Here is a tiny trained network, its code and every weight. The questions are about switching its units off for an input and a target symbol, where a switched-off unit gives its printed mean instead of its output.

import numpy as np


def w(rows, s, z=0):
    codes = np.array(rows[::2]) - 128.0
    scale = np.full(codes.shape[1], s)
    scale[-1] = z or s
    return codes * scale


def f(y):
    return y / 2 * (1 + np.tanh(0.7978845608 * (y + 0.044715 * y**3)))


def softmax(a):
    e = np.exp(a - a.max(-1, keepdims=True))
    return e / e.sum(-1, keepdims=True)


def log_softmax(a):
    a = a - a.max(-1, keepdims=True)
    return a - np.log(np.exp(a).sum(-1, keepdims=True))


def net(x, mask):
    ids = ['βηλξπσψ'.index(c) for c in x.split()]
    T = len(ids)
    res = E[ids] + P[:T]
    u = 0
    for l in range(3):
        r = res
        for j in range(3):
            rows = slice(2 * j, 2 * j + 2)
            q, k, v = (r @ M[l][rows].T for M in (Q, K, V))
            z = softmax(np.where(np.tri(T) > 0, q @ k.T / 2**0.5, -1e9)) @ v
            o = O[l][rows]
            res = res + np.where(mask[u + j], z, o[:, -1]) @ o[:, :-1]
        u += 3
        y = f(res @ A[l][:, :-1].T + A[l][:, -1])
        res = res + np.where(mask[u : u + 12], y, B[l][:, -1]) @ B[l][:, :-1]
        u += 12
    return log_softmax(res[-1] @ U[:, :-1].T + U[:, -1])


Q, K, V, O, A, B = {}, {}, {}, {}, {}, {}
E = w([
[74,154,59,188],'β',
[93,122,107,77],'η',
[152,99,255,132],'λ',
[190,164,127,227],'ξ',
[85,116,200,189],'π',
[162,105,133,37],'σ',
[118,225,197,108],'ψ',
],0.012)
P = w([
[205,182,101,158],'0',
[229,161,98,164],'1',
[37,16,216,141],'2',
[96,230,136,153],'3',
[252,134,60,176],'4',
[32,3,215,145],'5',
],0.0045)
Q[0] = w([
[126,84,98,82],'0.h1',
[253,87,42,39],'0.h1',
[184,112,54,25],'0.h2',
[126,49,169,176],'0.h2',
[131,187,56,128],'0.h3',
[28,115,165,186],'0.h3',
],0.0061)
K[0] = w([
[133,81,170,62],'0.h1',
[126,3,152,63],'0.h1',
[87,31,249,244],'0.h2',
[164,169,22,122],'0.h2',
[132,99,67,207],'0.h3',
[44,2,165,118],'0.h3',
],0.005)
V[0] = w([
[148,60,94,61],'0.h1',
[177,91,221,70],'0.h1',
[201,178,55,31],'0.h2',
[154,66,196,163],'0.h2',
[98,1,150,117],'0.h3',
[179,189,50,140],'0.h3',
],0.0044)
O[0] = w([
[176,50,107,134,10],'0.h1',
[93,55,53,101,190],'0.h1',
[190,239,108,143,165],'0.h2',
[76,63,94,139,152],'0.h2',
[63,62,153,144,6],'0.h3',
[254,122,117,8,148],'0.h3',
],0.0045,0.0011)
A[0] = w([
[181,143,38,113,58],'0.n1',
[199,205,128,50,2],'0.n2',
[191,177,92,113,223],'0.n3',
[117,186,117,235,215],'0.n4',
[75,121,202,95,163],'0.n5',
[171,153,126,110,136],'0.n6',
[71,66,158,144,50],'0.n7',
[143,156,139,52,84],'0.n8',
[75,106,166,58,207],'0.n9',
[174,1,71,27,81],'0.n10',
[117,185,142,200,226],'0.n11',
[115,214,62,176,242],'0.n12',
],0.0088,0.0024)
B[0] = w([
[125,233,158,48,149],'0.n1',
[53,182,25,142,178],'0.n2',
[133,165,33,85,216],'0.n3',
[142,33,74,220,253],'0.n4',
[166,240,253,90,188],'0.n5',
[148,171,57,112,156],'0.n6',
[52,153,150,81,143],'0.n7',
[104,221,95,202,149],'0.n8',
[158,220,226,126,188],'0.n9',
[190,156,117,254,210],'0.n10',
[135,83,86,201,239],'0.n11',
[138,36,35,101,227],'0.n12',
],0.0053,0.004)
Q[1] = w([
[255,147,68,92],'1.h1',
[250,109,142,127],'1.h1',
[83,111,234,160],'1.h2',
[148,110,216,109],'1.h2',
[95,134,232,50],'1.h3',
[49,68,97,72],'1.h3',
],0.0068)
K[1] = w([
[54,55,177,240],'1.h1',
[173,96,143,174],'1.h1',
[132,255,180,83],'1.h2',
[113,219,195,62],'1.h2',
[206,214,237,26],'1.h3',
[82,192,55,67],'1.h3',
],0.0063)
V[1] = w([
[3,206,118,249],'1.h1',
[44,153,62,29],'1.h1',
[129,10,110,183],'1.h2',
[132,89,127,247],'1.h2',
[64,73,125,99],'1.h3',
[112,57,39,143],'1.h3',
],0.0048)
O[1] = w([
[102,97,105,212,210],'1.h1',
[144,100,106,60,70],'1.h1',
[91,113,49,112,159],'1.h2',
[167,151,3,160,250],'1.h2',
[109,82,126,85,37],'1.h3',
[107,78,75,88,203],'1.h3',
],0.006,0.0024)
A[1] = w([
[88,196,129,39,136],'1.n1',
[245,98,177,179,154],'1.n2',
[59,137,193,150,77],'1.n3',
[92,128,187,136,62],'1.n4',
[116,91,2,106,2],'1.n5',
[160,225,200,40,114],'1.n6',
[133,39,53,101,124],'1.n7',
[90,101,165,57,75],'1.n8',
[102,208,137,73,99],'1.n9',
[88,208,128,56,194],'1.n10',
[96,206,122,70,138],'1.n11',
[195,129,149,38,107],'1.n12',
],0.0064,0.0038)
B[1] = w([
[200,228,123,118,147],'1.n1',
[173,38,178,202,201],'1.n2',
[162,158,139,1,164],'1.n3',
[170,145,181,60,147],'1.n4',
[173,81,126,14,254],'1.n5',
[216,164,88,138,217],'1.n6',
[97,98,130,20,226],'1.n7',
[110,190,145,66,117],'1.n8',
[200,222,92,139,146],'1.n9',
[154,204,52,109,174],'1.n10',
[189,186,15,109,151],'1.n11',
[171,136,204,79,133],'1.n12',
],0.0059,0.0051)
Q[2] = w([
[31,187,180,167],'2.h1',
[161,109,136,255],'2.h1',
[51,206,163,87],'2.h2',
[70,96,192,194],'2.h2',
[130,71,168,60],'2.h3',
[127,113,84,15],'2.h3',
],0.0067)
K[2] = w([
[32,253,162,35],'2.h1',
[43,145,235,216],'2.h1',
[11,62,182,187],'2.h2',
[92,116,46,106],'2.h2',
[153,150,38,108],'2.h3',
[30,29,89,118],'2.h3',
],0.0053)
V[2] = w([
[168,20,171,168],'2.h1',
[112,221,118,16],'2.h1',
[190,83,176,92],'2.h2',
[173,174,34,95],'2.h2',
[81,146,86,112],'2.h3',
[156,202,145,255],'2.h3',
],0.005)
O[2] = w([
[218,27,1,128,134],'2.h1',
[91,155,222,106,113],'2.h1',
[170,94,182,130,131],'2.h2',
[75,49,73,123,255],'2.h2',
[87,193,144,110,131],'2.h3',
[195,156,90,241,132],'2.h3',
],0.0041,0.0076)
A[2] = w([
[198,209,117,150,41],'2.n1',
[143,130,124,227,227],'2.n2',
[161,139,52,117,100],'2.n3',
[132,117,187,101,56],'2.n4',
[54,8,98,134,120],'2.n5',
[133,169,54,84,109],'2.n6',
[103,142,255,140,22],'2.n7',
[14,159,153,243,146],'2.n8',
[69,210,162,116,228],'2.n9',
[236,109,96,69,254],'2.n10',
[135,122,93,70,107],'2.n11',
[158,168,173,120,11],'2.n12',
],0.0081,0.006)
B[2] = w([
[140,137,1,208,173],'2.n1',
[26,25,206,126,192],'2.n2',
[199,95,133,66,194],'2.n3',
[165,73,74,107,135],'2.n4',
[121,230,83,140,217],'2.n5',
[152,68,152,80,190],'2.n6',
[157,69,35,99,162],'2.n7',
[132,55,30,85,144],'2.n8',
[50,171,116,17,176],'2.n9',
[111,139,202,188,252],'2.n10',
[139,136,191,96,164],'2.n11',
[188,86,72,158,145],'2.n12',
],0.0073,0.014)
U = w([
[58,45,147,23,62],'β',
[51,208,202,88,220],'η',
[135,113,220,185,226],'λ',
[253,61,73,120,2],'ξ',
[67,57,62,208,99],'π',
[186,228,58,219,110],'σ',
[16,168,19,155,72],'ψ',
],0.0053,0.0045)

Each question gives the input, a string of symbols that net reads in full, and the target symbol t.
The units are the heads (2 rows each of Q, K, V and O) and the neurons (one row each of A and B). Each row of codes is followed by its name. A weight is (code - 128) times the scale printed after its matrix; where a second scale follows, it is the last column's (O, A, B and U).
mask holds one flag per unit, layer by layer, with each layer's heads first. A switched-off unit (its flag False) gives its mean, the last column of its rows in O or B, instead of its output. The means were averaged over made-up inputs and are rounded, as every weight is.
A unit's drop is (log p(t) with every unit on - log p(t) with that unit switched off) / (log p(t) with every unit on - log p(t) with every unit switched off).
most important unit: the unit with the biggest drop
top k neurons: the k neurons with the biggest drops, biggest first
k most important neurons of layer l: the k neurons of layer l with the biggest drops, biggest first
drop of u: that unit's drop, to one decimal
input λ σ σ σ π, target π: 2 most important neurons of layer 2 -> [2.n2, 2.n8]
input β η σ σ ψ, target β: top 2 neurons -> [0.n12, 0.n4]
input η π λ σ, target σ: most important unit -> 0.n4
input ψ λ λ, target ξ: 2 most important neurons of layer 0 -> [0.n5, 0.n9]
input σ σ π, target β: 2 most important neurons of layer 2 -> [2.n7, 2.n9]
input λ π π σ σ, target π: top 2 neurons -> [0.n10, 1.n5]
input ψ ψ η, target η: top 3 neurons -> [0.n4, 2.n9, 0.n11]
input ξ σ π β ψ, target β: 4 most important neurons of layer 1 -> [1.n5, 1.n7, 1.n2, 1.n6]
input ψ ψ ψ, target σ: 3 most important neurons of layer 2 -> [2.n1, 2.n12, 2.n6]
input σ σ σ β, target β: top 3 neurons -> [0.n12, 1.n5, 1.n7]
input λ λ ψ ψ, target ψ: top 2 neurons -> [1.n5, 2.n8]
input λ π λ λ β, target β: top 2 neurons -> [1.n5, 1.n7]
input ψ σ β ξ, target ξ: top 2 neurons -> [0.n12, 1.n5]
input ψ ψ ξ ψ ψ, target ξ: most important unit -> 1.h2
input σ β λ π σ, target π: 3 most important neurons of layer 0 -> [0.n10, 0.n1, 0.n3]
input σ η λ, target ξ: 2 most important neurons of layer 0 -> [0.n5, 0.n4]
input σ π ψ ψ ψ, target π: 2 most important neurons of layer 2 -> [2.n2, 2.n5]
input π ξ β σ λ, target λ: 2 most important neurons of layer 0 -> [0.n12, 0.n4]
input σ σ ξ, target π: top 2 neurons -> [2.n2, 0.n2]
input σ π σ, target λ: most important unit -> 0.n10
input σ π σ σ σ π, target β: 2 most important neurons of layer 0 -> [0.n7, 0.n4]
input σ π λ σ ξ, target ξ: 2 most important neurons of layer 0 -> [0.n4, 0.n12]
input ξ η σ π, target π: 2 most important neurons of layer 0 -> [0.n4, 0.n11]
input σ π ξ π ψ, target π: 2 most important neurons of layer 1 -> [1.n3, 1.n7]
input ξ β σ ξ ψ, target ξ: drop of 2.n2 -> 0.4
